Facts:
bafafas χ:847 μ:memaflam
bame χ:881 μ:dunem
bebu χ:956 μ:klirik
bogim χ:794 μ:pluvis
botem χ:847 μ:fisim
braklor χ:794 μ:logrun
brisul χ:881 γ:lezakul μ:fozim
brokigral χ:794 γ:druplik μ:truma
brulo χ:881 μ:drepu
budrol χ:956 μ:giklun
bugri χ:805 γ:nulu μ:draguki
dezusti χ:881 μ:gustuke
dileber χ:881
dotra χ:956 γ:staplo dunem μ:leskun
draguki χ:881 μ:brisul
drepu χ:881 γ:plester zuku μ:gruklu
drufur χ:805 γ:nugres
druplik χ:805 μ:trarom
dunem χ:794 μ:pigrim
fazem χ:794 μ:klidrim
fisim χ:881 μ:plukle
flefek χ:956
flena χ:881 γ:dileber bafafas zudril trenoskik fozim μ:trenoskik
flenus χ:805
fozim χ:794 μ:ziran
geluk χ:847 μ:soflutru
geplidun χ:794
giklun χ:881 γ:lezakul vosi μ:tutrim
goril χ:956 μ:nugres
grakliker χ:794 γ:plenar ristal ziran fozim μ:klarok
gropabrom χ:881
gruklu χ:794 γ:goril μ:braklor
grumon χ:881 μ:plenar
gustuke χ:847 μ:nofun
kedril χ:794 μ:lezakul
klarok χ:805 μ:staplo
klidrim χ:956 μ:teni
klirik χ:794 μ:manuk
kloke χ:805
kloselas χ:956 μ:tradril
lason χ:956 μ:nulu
leskun χ:956
lezakul χ:847 μ:bame
logrun χ:956 μ:budrol
lopla χ:805 μ:dotra
lufim χ:956 γ:nezo botem ristal μ:vosi
manuk χ:881 μ:topu
mapen χ:805 μ:tobrul
memaflam χ:881
nezo χ:881 μ:zudril
niflozi χ:847 γ:geplidun kedril brulo trazal μ:suplos
nofun χ:881 γ:zuku tobrul klirik
nugres χ:794
nulu χ:881 μ:kedril
nuske χ:881 γ:petos
petos χ:805 μ:mapen
pigrim χ:794
plebas χ:794 γ:kedril μ:plester
plenar χ:881 μ:lopla
plester χ:881 μ:zudru
plifles χ:881 μ:bebu
plukle χ:805
pluvis χ:881 μ:geluk
rekle χ:847 μ:ribik
ribik χ:881 μ:dileber
rigek χ:881 μ:kloselas
riplos χ:881 μ:nuske
ristal χ:794 μ:bogim
skiskiga χ:794 γ:tutrim pigrim trube skonek μ:skonek
skitasku χ:847 γ:nugres memaflam μ:rigek
skonek χ:847 μ:trivipa
soflutru χ:881 γ:gropabrom trenoskik μ:trube
stagrel χ:794 γ:nezo botem μ:petos
staplo χ:794 μ:bafafas
stodor χ:794 μ:tezis
suplos χ:847 μ:plebas
tanar χ:794 μ:botem
teni χ:881 μ:skiskiga
tezis χ:881 γ:petos klirik μ:flenus
tobrul χ:794 μ:tanar
topu χ:956 μ:gropabrom
tradril χ:881 μ:lason
trarom χ:881 μ:plifles
trazal χ:881 μ:grakliker
tredribom χ:956 γ:tutrim riplos
trenoskik χ:794 μ:kloke
trivipa χ:847 γ:trarom skonek μ:vanos
trube χ:881 μ:stodor
truma χ:956
tutrim χ:881 μ:zuku
vanos χ:881 γ:grumon μ:lufim
vosi χ:794 μ:ristal
zigubul χ:794
ziran χ:881 μ:flefek
zudril χ:805 μ:rekle
zudru χ:881 γ:klidrim zigubul μ:stagrel
zuku χ:794 μ:trazal

Known rows:
[ -9  18   4  -4 -33 -21 -21 -14   1  -5  38 -43  14   1  -5 -28 -42 -21
  34  -1 -20 -62   7  41  13   8 -58]: trivipa
[  1 -11  17 -15  66  16  -2   5   9 -23  13  68   5   9  11 -10  13  30
  -5  14 -18 -23  22 -18 -13   1  41]: dileber
[ -1  -7  16  -1  46   9 -12   0   7  -9   4   0 -11   3   5   2   9  15
   4   2  -4   1  -3  -4 -13  10  13]: nezo
[ 11 -14  10 -11   1  -5   8  28  -1  18  -8 -15  -2  -2 -11   6   1   6
  -7 -11  22  13  -7  10  -5 -12 -12]: klarok
[ -3   3  15 -11 -36  -3  30   6   0 -26  14   8   3  26   5   1  -8  46
  16  40 -19 -18  14  23  18   2  -7]: flena
[ -1  12   4   2  12  16 -45  -5  -8   5  24 -35 -10   0   4 -12 -14  10
   8   5   4 -10  -2  17 -16   6  12]: trarom
[  2 -36  -7   8  59 -28  16  45   4  50 -16  -5  -7  20 -15   9 -13  20
 -14 -13  45 -14 -43  11 -11 -19  -7]: zuku
[ -3 -15 -13  -6   5  21  17  17 -12 -11 -15  55  23  -6  15 -31 -21  23
 -21  38   8 -44  26 -15  15 -16   2]: nofun
[ -1   1   4   3   5  19 -10   1  -3  -2   1 -12  -4  -4   7  -8  -6   2
   3   9   1   5   3  -7  -3   8  11]: dezusti
[  5  -9   5  -2  36  33 -25  13   7  -7 -11  50   5  -5  11 -22  12 -10
  -8  -4   3  -1  35 -56 -15   6  35]: memaflam
[  4 -19  13   2  35 -25  21  44 -18  20  18 -40 -18   3  -2 -12 -14   0
  -8 -14  28  34 -31 -22 -36  -1  38]: trazal
[ -3   4 -13  21 -64 -19  41 -34  -8   7   9 -28  -1  -4  -6  11   6 -22
  -1  15 -16  25 -20  14 -12   9  16]: plebas
[  0   8  -5   8 -58  -4  11  17   1  -6 -21 -13   6   0  -2  -2   4  -7
   3 -13  -3  -2  24 -17   7  -1 -40]: skitasku
[  0   5   1   7 -34  17  -6   0   3  -6 -10 -21  -2  -1   4  -6  -2  -8
   5   3   4  17  13 -13   7  12  -1]: brisul
[ -1  -1  -1   3 -14 -13   3   5  -4   2  -6 -13   2  -2  -4  -3   3   0
   0 -15  -6 -16   5 -11  -9  -1 -25]: rekle
[ -5  -3   8   4  23   3 -11  -3   6   0  13 -35   3  -3   8 -21 -19 -24
  18   7  -9  -8  -5  13   6  18 -18]: teni
[  3  -2  -8   7  23   5  -5   1  15   5 -10  48   6   4  -3   5   7 -14
  -8 -13  -2   3  17 -27  -6  -2  22]: zigubul
[ -8   5  16  -2  25 -26   8 -63  10  -6  -2  22 -16 -11 -16  32  -5  -1
  16 -16 -16 -13 -29  28  13   1  12]: ristal
[  1 -13  18  -5  37 -29  14  21   8  -1   4  18  -2  14  -6   7  18  30
   2 -13 -15 -28  -3  -2 -19  -7 -14]: bafafas
[ -7  -3  -8   0 -20  13  18 -16 -24  -3 -19  16   6 -16   3  -6 -20  27
 -14  26  12 -27  -4   5  21 -17  -1]: tezis
[ -3  -2  -3  10 -32  -1   6   5  -3   1  -7  -9   5  -1  -3   0  18  -2
  -3  -5  -9 -14   3  -5 -16   4 -19]: suplos
[ -1   0   3   3   5   9 -11   0  -2  -4   2 -20  -6  -3   7  -5  -3   2
   2   8   4   7   4  -4  -4   8   1]: manuk
[ -9  17   8  -3 -26  16  -7 -51 -25  -8  -9   9 -13 -33  -4  11 -15  -1
   3 -11   6  -1  -7   5  10  -8  32]: pluvis
[  0   8 -10  11 -33 -13  14  -9   8   6  -9   6   3  13  -7  11  -9  -4
   4   4  -1   5   9  -3  15  -1  -5]: brokigral
[  4 -11  10  -2 -34 -39  49  37  16   9   8   0  -3  48 -18  23 -16  47
  18  20   8 -10  -7  31  16  -7 -20]: grakliker
[ -8   9  14 -20 -31 -19  25 -22   8 -17  14  -4  11   3  -2  -8 -13 -11
  32   2 -19 -14 -10  31  47   7 -35]: lufim
[  3  16 -14  -5   4 -14   1  20  -3 -13  -2 -29   2   5  10   7   6  -7
  -5 -14   4  44  -5  -6  17  -7 -31]: kloselas
[ -2 -13  -7  -5  21  22   7   0  -8  -7  -9  51  17  -4  13 -26 -12  13
 -19  26   2 -35  27 -21   6  -8  15]: nuske
[ -2   2   2   3   8   9  -8  -1  -2  -5   1 -27  -8   0   7  -4  -4   1
   4   7   3  10   1   1  -5   6  -1]: plifles
[  3  18 -11   8  17   7 -10  -4  -5 -24  -6 -30  -7  -5  16   1  -5  19
  -8  -8   1  40  16  -3   5  -2 -13]: tradril
[  3  -7  -3   5 -49  29   1 -21   1   9  -5  -5   7 -14  -5  10  42  -6
  -7  26 -14  -2   0  12 -10  15  -8]: mapen
[ -2   0   4   2  -2  18  -6   1  -5  -2  -1 -19  -7  -5   5  -5  -5  -2
   2   6   0  11   0  -4  -2   7   0]: draguki
[ -9  14   0   5 -23  -8   7 -69  -4   3  -9   7 -12 -19 -16  31 -17 -15
   7 -16  -1  -3 -22  19  22  -9  15]: bogim
[  2  14  -6   8  14   9 -11   7  -5 -19  -8 -26  -6  -6  16   3  -5  15
  -5   1  -2  31  14  -2   1   3  -7]: bame

Rows, some named above:
[  0   3   1   5 -36  24  -4  12   3  -4 -11 -19  -3  -2   6  -7  -6  -9
   6   8   8  17  18 -15   6  11  -5] -> brisul
[  1   6  -6  -8 -43  -2  14  22   1  -2  -3  -7   9  13   3  -6   3 -20
   6  -1   3  14   4 -12  25   0 -16] -> dotra
[ -3 -13  -7   0 -15   6  22  23 -11  12 -11 -12   7   3   4 -15 -25  27
  -8  22  18 -21  -7  14   7 -10 -17] -> drepu
[ -5  15  -6   7 -38  -2   9 -55  -8   6 -15  12 -12  -8 -14  37  -7   2
  -2 -12   9  10  -8   6   9 -11  17] -> stodor
[ -6   9   3   7  14  -6  -7 -54  14   9 -11  -3  -8 -16 -13  12 -13 -43
  15 -24  -2   6 -13   3  16   6  -1] -> vosi
[ -6  27   5  -7 -20  20 -50 -52 -35   2  18  -5 -19 -21  -4  11 -18  23
   4  -6   8 -23  -6  22 -13 -11  43] -> trube
[  7   1  -1  -7 -33   3   9 -17  -2  -5  -5 -10   6 -16  -6   9   1  -4
  -1  -1   5  14   7  13  10  -3 -17] -> bugri
[ -1  14   3  -3  13  13 -43  -5  -8   3  30 -27  -8   1   5  -9 -16   9
   7   5   5 -16  -1  15 -16   6   6] -> trarom
[ -1   6  -9   9 -37  -8  12 -12   9   1 -10   3   1   9  -7  12 -10  -6
   4   3   0   8   8   7  11  -2  -7] -> brokigral
[  4 -11   0   8   9 -18   1  20  14  25  -7  -9 -10  18 -12  10  -1  -9
   2 -19  21  13 -15  -6  -9  -2   2] -> staplo
[  6  -8  18 -15  37 -12   8  -7   7  -9   9   8  -2 -11  -6  21  19  23
  -1   2 -14   2 -11  31   1  -2  -8] -> zudril
[ -9  17   8  -5 -23  12  -5 -50 -23  -9  -9   7 -15 -32  -4  14 -10   5
   4 -10   4   0  -8  -6  12  -8  33] -> pluvis
[ -4   7  -8   6 -60 -41  56 -17 -23 -12  10 -31   8 -10  -2 -10 -12 -14
  -2   3 -15   7  -2  -3  -9  -6 -10] -> niflozi
[ -3 -19 -14  -4   6  19  18   1 -11  -9 -16  53  26  -5  15 -33 -21  22
 -22  40   9 -42  24 -11  15 -12   4] -> nofun
[  2  16 -11   6  40  13 -19  10  -1 -29  -8 -35 -12 -10  19   6   2  14
 -11 -14  -1  50  14 -10  -1   0 -13] -> nulu
[ 11 -14   9 -10  -5  -7   7  33   2  19  -4 -17  -2  -2 -12  10  -1   9
  -6  -9  23  10  -9   6  -2  -8  -9] -> klarok
[  2 -40  -5   6  65 -36  21  41   4  50 -20  -9  -8  18 -14   8 -15  20
 -17 -14  43 -17 -41   9 -15 -18  -9] -> zuku
[ -9  10  11 -14 -30 -25  27  -8   8 -19  16  -4  11   6  -3  -5 -14 -21
  32   2 -19 -11 -15  28  50  10 -35] -> lufim
[ -8  15   2  -5 -40  -8   6 -63 -24   0 -18  16 -10 -33 -14  25   1   3
  -4 -28   1 -13  -4  -8   4 -19   4] -> geluk
[  1  -1  -1 -10  16  -3  -6  18   0   8   0   5   3   3   3  -6  17 -20
  -2 -19   8  15 -14 -17   6  -2  -2] -> goril
[  4  17  -5 -19 -40   7 -20  15  -9  -7  26  26  23  18   7 -27 -13  -2
   7  13  -4 -23  21  -6  17  -9   0] -> tredribom
[ -4   1  -6  20 -91  10  27 -12  18   3  -3   6   5  24  -8  21  31  11
   7  42 -26 -10   8  18   8  17 -10] -> stagrel
[  5  -9   1   9  -5 -18  15  35   7  25  -3 -14  -9  19 -13  18 -13   5
   4  -9  21  15 -13   1  -2  -5  -2] -> braklor
[  4  16 -10  -6  17  11 -43 -14   4  -2  27  37   6  10   0  -3 -21   5
   0  -1  -8 -26  23   5 -13  -7  25] -> pigrim
[ -8 -19  -8  12  10  28  -5   2  -8  14 -12  -3   2  -7   7 -11  24   5
 -17  31   2 -23 -16   4 -21  12   5] -> plester
[  5 -17  11   0  39 -26  21  38 -20  20  20 -37 -15   7  -2 -12 -14  -5
  -5  -9  30  35 -33 -14 -38  -2  41] -> trazal
[ -1   2  -6  11 -14 -15   6 -10  12   8  -2 -16  -3   6  -6  14  -9 -10
   8  -4  -2   4  -9  12   7   1  -5] -> fazem
[ -9   3  10   2  -7   5  -2 -21   5  -7   9 -23   1 -14   4 -27 -30 -31
  24  11  -9 -15  -2  16  23  18 -16] -> vanos
[ -4 -15  -7   3 -12   3  21  22 -13  13 -11 -15   4   5   5 -12 -21  26
  -9  27  18 -21  -7  14  11  -8 -16] -> drepu
[  2  -4  -5  12 -37 -14  22  18   8  18  -8 -18  -5  19 -14  14 -17   4
   7  -1  18  13  -4   7   5  -6 -13] -> gruklu
[ -6   9   8   0  47 -21 -51 -11   4   5  48 -41   4  -7  -2 -24 -29 -26
  28 -22 -18 -53 -11  39 -15  11 -41] -> skonek
[  5  -8   6  -3  40  35 -28  17   7  -5 -14  45   5   2  10 -20   8 -14
 -10  -2   6   1  33 -49 -14   4  37] -> memaflam
[ -1 -24  -9   2   0  25   0 -21  -3  21 -17   9   9 -26  -3   8  42  -4
 -29  26  -5 -25 -23  20 -16   6 -11] -> petos
[ -3  -2 -10  22 -47   4   9 -18  11  14  -2  -6  -1  10  -8  17  26 -14
   1  19 -11   0  -7   7  -3  14  -4] -> tanar
[  7 -14  10   3 -41   5   5  61   4  20 -12 -27  -8  26  -4  -9 -15  12
   8   6  38  14  10 -23  -1   1  -4] -> giklun
[  6  -1   1  -7 -15   6   2  -9   1   0  -5 -11   4 -19  -5   7   7   0
  -3  -9  -1  16   0  16   7  -6 -13] -> lopla
[ -1  -2   2   4  23  -8  16  -5 -21   2  17 -27 -12 -17   6  -6  -6 -21
  -6  -6  -3  39 -23 -17 -26   4  41] -> brulo
[ -8  17  14  -7 -60   6  23 -61 -26 -21  -4  21 -14 -14  -7  24  -9  42
   7  10  -4 -16   0  12  24 -12  25] -> soflutru
[ -2   0   3  -6  23  -7 -14  16   9   7   1 -28   3   1   1 -16   7 -40
  11 -20   5  17 -18  -6  13  11 -19] -> klidrim
[ -6  27  -7  10 -49 -21 -20 -31   9   4  48 -49  11  19  -7 -14 -59 -10
  39  21 -17 -42   4  64  25  10 -38] -> skiskiga
[ -9  17   8  -2 -31  14  -6 -57 -24  -5  -8   8 -17 -28  -5  13 -12   0
   3  -9   5  -6  -8  -5  12  -7  34] -> pluvis
[  3  -6  -5   6  28  12 -17  -8  21   2 -18  55   4   0  -2   0  10 -26
  -9 -20  -1   8  25 -39 -12  -1  30] -> nugres
[  4  13 -13   8  37  -8 -19  11   6 -16 -21 -21  -7 -13   8  12  21  -9
 -11 -47  -3  34  20 -25 -16  -5 -36] -> lezakul
[  2  -2 -10   3  31 -28  25 -25  -4  -1   8  28   0  -7  -2  -1  -6 -30
 -13 -10 -11  26  -7 -27 -20  -4  50] -> geplidun
[  6  -4  16  -7  41   6 -51  54  -9  32  38 -39 -17  25  -3 -11 -25  29
   6  -5  36 -17 -15  12 -37  -3  19] -> tutrim
[  4 -12  -1   8  -3 -20  13  27   9  26  -6 -18  -9  20 -16  15 -10   7
   3  -9  21   9 -15   1  -3  -3  -2] -> braklor
[ -9  18   7  -4 -23  12  -5 -59 -23  -5  -7  12 -16 -33  -5  13 -15  -1
   1  -5   6  -5 -11   2   9  -7  29] -> pluvis
[ -5  30   7  -9 -23  22 -51 -43 -32   0  18  -4 -17 -27  -4  12 -23  25
   2  -8  10 -16  -8  16  -9 -12  42] -> trube
[ -8 -23 -20  22  -5   8  11 -17   4  26 -16   9   4   5  -5  11  23  -2
 -18  28  -3 -27 -29  20  -6   7  -7] -> tobrul
[ -4  -3  -3  10 -28  -6   2   3  -2   3  -8 -14   4  -4  -4   0  21  -4
  -2  -3  -4 -17   4  -3 -15   3 -22] -> suplos
[ -3 -11   9   5   9  -4  -2   1   8   1  -3  10   1   1  -5   7  42   6
  -1  -9 -22 -24  -3  -3 -23   7 -11] -> botem
[ -6 -19 -16  13  54 -20  11 -13   3  21 -14   1  -2   3  -4  12  -7   4
 -17  -5  14 -14 -33  24  -4 -10 -23] -> klirik
[ -1  -4   4   5  25  21 -13   8  -1   1  -3  -9  -9  -6   3  -4   3  -2
  -1  -3   7  14   1 -15  -9  10  15] -> grumon

Now the same elements, written a new way:
Known rows:
[ 22 -41 -22  34 -25  22  33 -10 -10  52  25  41]: staplo
[-5  1  5  3 -6  5 -7 -3 -5  3  0 -2]: plifles
[ -9  37   1 -46   2  17  11 -17 -65 -27  45 -37]: gruklu
[  8  55   5 -32 -35  15  15 -14 -27 -38  13 -25]: logrun
[  6  18   1  11 -13  -5   8   6   5 -14 -15   4]: lopla
[-21  42   4 -35 -34  31   5 -15 -20 -27  25 -34]: brulo
[-26 -24  23   8  11 -62  17  28 -10  51 -36 -31]: tezis
[-28 -30  20  -2  27 -37  10  25   9  19 -39 -18]: pluvis
[  8  47   4 -23 -34  16  18 -11 -24 -26  10 -18]: budrol
[ -9  60   5 -23 -34   9 -14 -17 -56 -10  30 -40]: drepu
[-14 -26 -20   4  68 -21 -66   4  39 -44  27   3]: fazem
[  2 -12 -15 -35  31  19   8  12   4  16  13   5]: trenoskik
[-10  31  -2 -47  -2  23  20 -15 -51 -25  43 -35]: braklor
[ 19   3  -6 -16  33   7  -1  -4 -45  20  21   6]: stagrel
[ -7 -21 -11  -8   2   9  19  -2  -4   6  24  -1]: dunem
[-13 -14  15   0  -8  17  12 -12   6 -22  -6   2]: trarom
[  2   3   1   7 -16  10   0  -6 -12  10   2   4]: fisim
[-15 -10 -15  18  53 -12 -89   3  61 -52   9   9]: teni
[ -6 -38   1  22  90 -18 -71 -16  16 -81  30  16]: skiskiga
[-11 -10 -23   3 -22   2  10  -2  -5  25  33  -8]: tobrul
[ 11  24   0   8 -25   0  11  -2  -5  -9 -11   6]: mapen
[-3  1  5  5 -7  4 -6 -2 -3  8  0 -1]: manuk
[ 11  16   0   4 -15  -1   7  -3   3 -13  -5   2]: kloselas
[-10 -21  30 -20  45 -43  16  34 -22  48 -52 -16]: soflutru
[  1 -15  14  24  52 -19 -73 -10  42 -73  -7  14]: trivipa
[  5 -12 -16 -41  34  21  10  15   6  21   9   8]: fozim
[ -3   6  -2 -23   5  19  -8   8  16   6  -6   3]: nezo
[ 11  21  -1  13 -28  -1  19   0  -5  -2 -14  10]: plukle
[-11 -26 -11  -5   4   7  19   2   7  10  19  -3]: nugres
[ 17  -1  19  12   5 -10  11 -13 -16 -35 -13   6]: tredribom
[-11 -21 -11  -9   9   4  13  -2  -3   2  23  -1]: zigubul
[ 12  10  -1   6 -12  -8  12   1   5  -7 -11   4]: truma
[ -4   6  -3  20 -14 -12 -15  -4 -10  17   6  -6]: nuske
[-11 -38   7  -4   8  17  36 -14  -7 -16  16   7]: pigrim

Rows, some named above:
[ 19   2  -7 -17  33   4   0  -5 -40  18  23   6] -> stagrel
[ 36   1 -11  49 -50  12  30  -8  -4  31 -14  45] -> klarok
[ 39   3 -11  47 -49  11  29  -6   1  32 -11  44] -> klarok
[-28 -52  17 -19  38 -48  50  31 -14  40 -21 -27] -> stodor
[-17 -26   5  16  41   2 -60  -7  88 -83  -3  12] -> skonek
[ 23  24   7 -17  37   1 -30   1 -34  18  -9   7] -> flena
[-12  30  -2 -47  -4  23  18 -16 -53 -26  44 -35] -> braklor
[  6  13   8   8  -7   0 -15 -11 -32   6   6  -1] -> zudru
[  0 -10  -6  -3  22  -6   1  -5 -28   1  24  -3] -> brokigral
[ 10 -10  -9  27 -50  26  15 -13   4  33   8  22] -> trazal
[ 25 -22  -8  40 -46  24  22 -12   4  53   1  40] -> memaflam
[  0   4   1   2 -30  11   2  -3  18   3  -4   0] -> lezakul
[ -1  11  -3  23 -16 -22 -22  -5 -23  24   9  -8] -> nofun

